Here is a tiny trained network, its code and every weight. The questions are about switching its units off for an input and a target symbol, where a switched-off unit gives its printed mean instead of its output.

import numpy as np


def w(rows, s, z=0):
    codes = np.array(rows[::2]) - 128.0
    scale = np.full(codes.shape[1], s)
    scale[-1] = z or s
    return codes * scale


def norm(h):
    return h / np.sqrt((h * h).mean(-1, keepdims=True) + 1e-5)


def softmax(a):
    e = np.exp(a - a.max(-1, keepdims=True))
    return e / e.sum(-1, keepdims=True)


def log_softmax(a):
    a = a - a.max(-1, keepdims=True)
    return a - np.log(np.exp(a).sum(-1, keepdims=True))


def net(x, mask):
    ids = ['αδζμξπσψω'.index(c) for c in x.split()]
    T = len(ids)
    res = E[ids] + P[:T]
    u = 0
    for l in range(3):
        r = norm(res)
        for j in range(2):
            rows = slice(4 * j, 4 * j + 4)
            q, k, v = (r @ M[l][rows].T for M in (Q, K, V))
            z = softmax(np.where(np.tri(T) > 0, q @ k.T / 4**0.5, -1e9)) @ v
            o = O[l][rows]
            res = res + np.where(mask[u + j], z, o[:, -1]) @ o[:, :-1]
        u += 2
    return log_softmax(norm(res)[-1] @ U[:, :-1].T + U[:, -1])


Q, K, V, O = {}, {}, {}, {}
E = w([
[112,133,183,3,134,73,113,133],'α',
[141,115,155,135,133,147,119,82],'δ',
[88,77,82,66,69,78,198,204],'ζ',
[144,188,53,38,208,162,103,227],'μ',
[150,172,221,98,39,87,167,198],'ξ',
[185,160,76,102,103,76,188,139],'π',
[146,107,109,21,74,142,74,105],'σ',
[159,94,118,63,136,3,10,134],'ψ',
[189,32,122,2,148,134,135,117],'ω',
],0.0099)
P = w([
[23,219,104,61,161,135,176,2],'0',
[116,188,152,115,130,119,155,83],'1',
[141,168,153,148,124,127,149,112],'2',
[162,135,163,174,118,151,124,135],'3',
[177,114,173,195,109,156,109,149],'4',
[199,100,170,206,111,157,102,163],'5',
],0.008)
Q[0] = w([
[113,91,104,181,166,162,174,150],'L0H0',
[135,153,103,100,119,54,56,173],'L0H0',
[222,71,107,119,121,156,78,153],'L0H0',
[1,71,77,132,124,101,121,72],'L0H0',
[237,83,197,47,100,103,88,121],'L0H1',
[161,121,163,73,144,155,152,137],'L0H1',
[124,83,175,67,80,106,116,203],'L0H1',
[160,141,181,169,109,150,156,209],'L0H1',
],0.0073)
K[0] = w([
[130,115,158,80,167,147,100,127],'L0H0',
[152,88,147,169,114,122,130,112],'L0H0',
[206,101,162,155,131,98,95,191],'L0H0',
[1,146,189,146,154,145,128,125],'L0H0',
[185,53,102,144,143,131,67,156],'L0H1',
[126,118,87,141,171,105,74,160],'L0H1',
[137,103,160,145,120,166,79,141],'L0H1',
[160,206,151,117,114,105,75,121],'L0H1',
],0.0083)
V[0] = w([
[142,169,173,129,123,86,151,47],'L0H0',
[150,63,118,88,177,114,111,82],'L0H0',
[50,248,117,180,253,152,101,212],'L0H0',
[182,128,106,62,112,142,54,186],'L0H0',
[175,92,148,117,180,83,216,102],'L0H1',
[130,118,73,86,135,127,117,114],'L0H1',
[238,194,56,60,221,209,130,158],'L0H1',
[162,74,51,102,52,163,49,140],'L0H1',
],0.0038)
O[0] = w([
[112,154,150,99,150,167,101,21,212],'L0H0',
[124,93,96,147,142,110,94,66,165],'L0H0',
[187,129,255,139,101,159,39,231,36],'L0H0',
[173,181,223,52,84,82,203,152,206],'L0H0',
[68,67,153,81,85,18,129,143,162],'L0H1',
[145,135,139,215,106,61,144,60,191],'L0H1',
[209,135,210,108,58,209,141,124,255],'L0H1',
[150,172,63,120,75,155,79,198,131],'L0H1',
],0.0037,0.0026)
Q[1] = w([
[184,103,158,86,86,154,185,142],'L1H0',
[136,184,147,156,140,160,147,132],'L1H0',
[59,160,76,169,179,139,120,154],'L1H0',
[130,143,120,45,144,149,65,176],'L1H0',
[245,140,147,144,101,96,160,121],'L1H1',
[85,222,66,134,131,93,102,126],'L1H1',
[162,159,100,191,169,160,119,80],'L1H1',
[173,61,105,101,103,101,75,129],'L1H1',
],0.011)
K[1] = w([
[209,210,50,51,188,238,170,254],'L1H0',
[163,195,64,120,113,173,173,36],'L1H0',
[12,100,101,170,32,75,181,20],'L1H0',
[50,126,118,38,147,81,106,129],'L1H0',
[232,69,81,131,126,170,41,183],'L1H1',
[3,80,136,96,190,208,133,44],'L1H1',
[76,170,110,52,173,191,105,189],'L1H1',
[187,7,213,105,99,123,167,175],'L1H1',
],0.0068)
V[1] = w([
[119,140,57,12,187,112,149,183],'L1H0',
[167,151,107,121,198,197,156,97],'L1H0',
[105,43,47,140,127,129,151,131],'L1H0',
[74,107,103,140,254,142,48,136],'L1H0',
[117,68,104,100,95,94,46,77],'L1H1',
[168,80,178,162,127,190,172,151],'L1H1',
[151,50,178,55,197,165,195,161],'L1H1',
[60,108,156,123,45,140,121,106],'L1H1',
],0.0056)
O[1] = w([
[163,131,129,230,132,142,65,120,254],'L1H0',
[96,57,123,157,100,79,87,138,173],'L1H0',
[166,132,180,101,150,130,152,114,39],'L1H0',
[183,47,150,123,176,108,179,254,86],'L1H0',
[97,132,88,71,134,133,24,101,150],'L1H1',
[203,233,150,110,153,147,158,133,76],'L1H1',
[243,105,151,11,61,116,153,75,165],'L1H1',
[29,87,141,65,145,222,134,251,133],'L1H1',
],0.0052,0.0058)
Q[2] = w([
[110,221,116,101,52,130,104,98],'L2H0',
[170,115,106,95,70,112,60,137],'L2H0',
[150,65,133,81,100,104,77,149],'L2H0',
[80,123,153,118,168,138,192,126],'L2H0',
[91,150,92,188,75,68,104,144],'L2H1',
[106,79,92,153,147,175,78,148],'L2H1',
[102,165,122,113,143,247,150,146],'L2H1',
[180,118,110,92,30,137,41,65],'L2H1',
],0.012)
K[2] = w([
[242,81,134,120,115,181,72,143],'L2H0',
[227,97,109,237,95,124,148,200],'L2H0',
[147,140,105,222,154,156,184,254],'L2H0',
[48,151,132,50,60,161,126,70],'L2H0',
[225,161,63,128,254,180,19,187],'L2H1',
[77,58,192,193,211,39,68,159],'L2H1',
[104,142,131,113,93,11,128,146],'L2H1',
[253,22,123,199,84,159,114,143],'L2H1',
],0.0084)
V[2] = w([
[83,91,236,140,104,84,124,136],'L2H0',
[118,199,131,62,175,142,61,96],'L2H0',
[129,41,34,112,127,87,142,164],'L2H0',
[171,111,142,155,133,23,178,71],'L2H0',
[96,120,128,81,101,255,164,89],'L2H1',
[138,103,118,42,170,167,72,142],'L2H1',
[159,62,129,107,207,173,155,147],'L2H1',
[131,137,92,215,152,109,121,34],'L2H1',
],0.0091)
O[2] = w([
[78,235,191,130,198,71,209,201,92],'L2H0',
[127,151,74,193,161,176,134,109,253],'L2H0',
[76,85,84,70,135,82,120,132,104],'L2H0',
[154,192,142,52,108,101,151,2,111],'L2H0',
[212,12,163,90,107,171,169,144,159],'L2H1',
[145,127,136,97,121,175,37,110,227],'L2H1',
[89,132,231,87,109,112,106,58,26],'L2H1',
[205,129,165,203,148,39,132,105,157],'L2H1',
],0.0086,0.005)
U = w([
[44,186,52,165,123,64,55,100,147],'α',
[155,210,222,120,111,134,84,197,122],'δ',
[116,68,209,158,206,109,131,100,158],'ζ',
[80,50,109,49,114,43,159,189,251],'μ',
[115,190,121,131,135,175,235,182,175],'ξ',
[187,145,117,204,99,2,200,94,149],'π',
[147,44,67,209,118,190,82,150,82],'σ',
[174,138,100,43,64,118,102,9,49],'ψ',
[89,185,118,72,207,204,135,95,45],'ω',
],0.0093,0.0027)

Each question gives the input, a string of symbols that net reads in full, and the target symbol t.
The units are the heads (4 rows each of Q, K, V and O). Each row of codes is followed by its name. A weight is (code - 128) times the scale printed after its matrix; where a second scale follows, it is the last column's (O and U).
mask holds one flag per head, layer by layer. A switched-off head (its flag False) gives its mean, the last column of its rows in O, instead of its output. The means were averaged over made-up inputs and are rounded, as every weight is.
A unit's drop is (log p(t) with every unit on - log p(t) with that unit switched off) / (log p(t) with every unit on - log p(t) with every unit switched off).
The circuit of an input: a set's keep is (log p(t) with only the set's units on - log p(t) with every unit switched off) / (log p(t) with every unit on - log p(t) with every unit switched off). Starting from all 6 units, units are removed one at a time, each time the one whose removal leaves the highest keep (on an exact tie, the one counted first), for as long as the keep stays at least 0.8.
units of the circuit, in order: the units of the circuit, biggest drop first
unit that matters most: the unit with the biggest drop
which heads matter: for each layer, one digit per head in row order, 1 if its drop is at least 0.15 and else 0, layers parted by /
drop when u is switched off: that unit's drop, to one decimal
input α ζ α μ δ, target π: unit that matters most : L1H1
input ζ ζ π ψ μ ξ, target δ: units of the circuit, in order : (L1H0; L2H0; L2H1)
input μ ψ ψ, target σ: which heads matter : 11 / 10 / 10
input ζ σ ψ π δ α, target π: which heads matter : 00 / 00 / 01
input π α π ψ α, target α: which heads matter : 00 / 00 / 00
input μ ω σ ξ α, target δ: which heads matter : 00 / 00 / 10
input ζ σ ψ ψ π α, target α: which heads matter : 11 / 11 / 00
input ζ ω π ζ, target ψ: which heads matter : 00 / 10 / 10
input ζ δ π ξ, target π: which heads matter : 00 / 00 / 01
input ψ α μ π α, target ψ: which heads matter : 00 / 11 / 10
input ψ π δ, target α: which heads matter : 00 / 11 / 00
input ξ ψ ψ ω σ, target ψ: which heads matter : 00 / 00 / 00
input α α α δ, target ζ: units of the circuit, in order : (L2H1; L0H0; L0H1; L1H0)
input π ψ μ π, target ψ: which heads matter : 10 / 10 / 10
input σ α α ψ, target α: units of the circuit, in order : (L2H1)
input ψ π σ α ξ δ, target ξ: units of the circuit, in order : (L1H1; L1H0; L2H1)
input ζ δ α, target μ: which heads matter : 11 / 11 / 10
input α σ π, target σ: which heads matter : 00 / 01 / 11
input ζ ω σ δ, target ψ: units of the circuit, in order : (L0H0; L2H0)
input δ δ α μ ζ ω, target μ: which heads matter : 00 / 10 / 10
input σ π π, target σ: which heads matter : 10 / 11 / 11
input σ δ ζ ξ, target ξ: unit that matters most : L1H0
input ξ ζ μ ξ μ ψ, target α: units of the circuit, in order : (L2H1; L1H1)
input α ξ ω μ μ, target ψ: drop when L2H1 is switched off : 0.2
input ξ ζ ξ α ζ, target ξ: drop when L0H1 is switched off : 0.0
input δ π ζ, target π: drop when L1H0 is switched off : 0.2
input π ξ σ, target σ: drop when L2H1 is switched off : 0.1
input ψ ξ ξ μ π σ, target ψ: units of the circuit, in order : (L2H0)
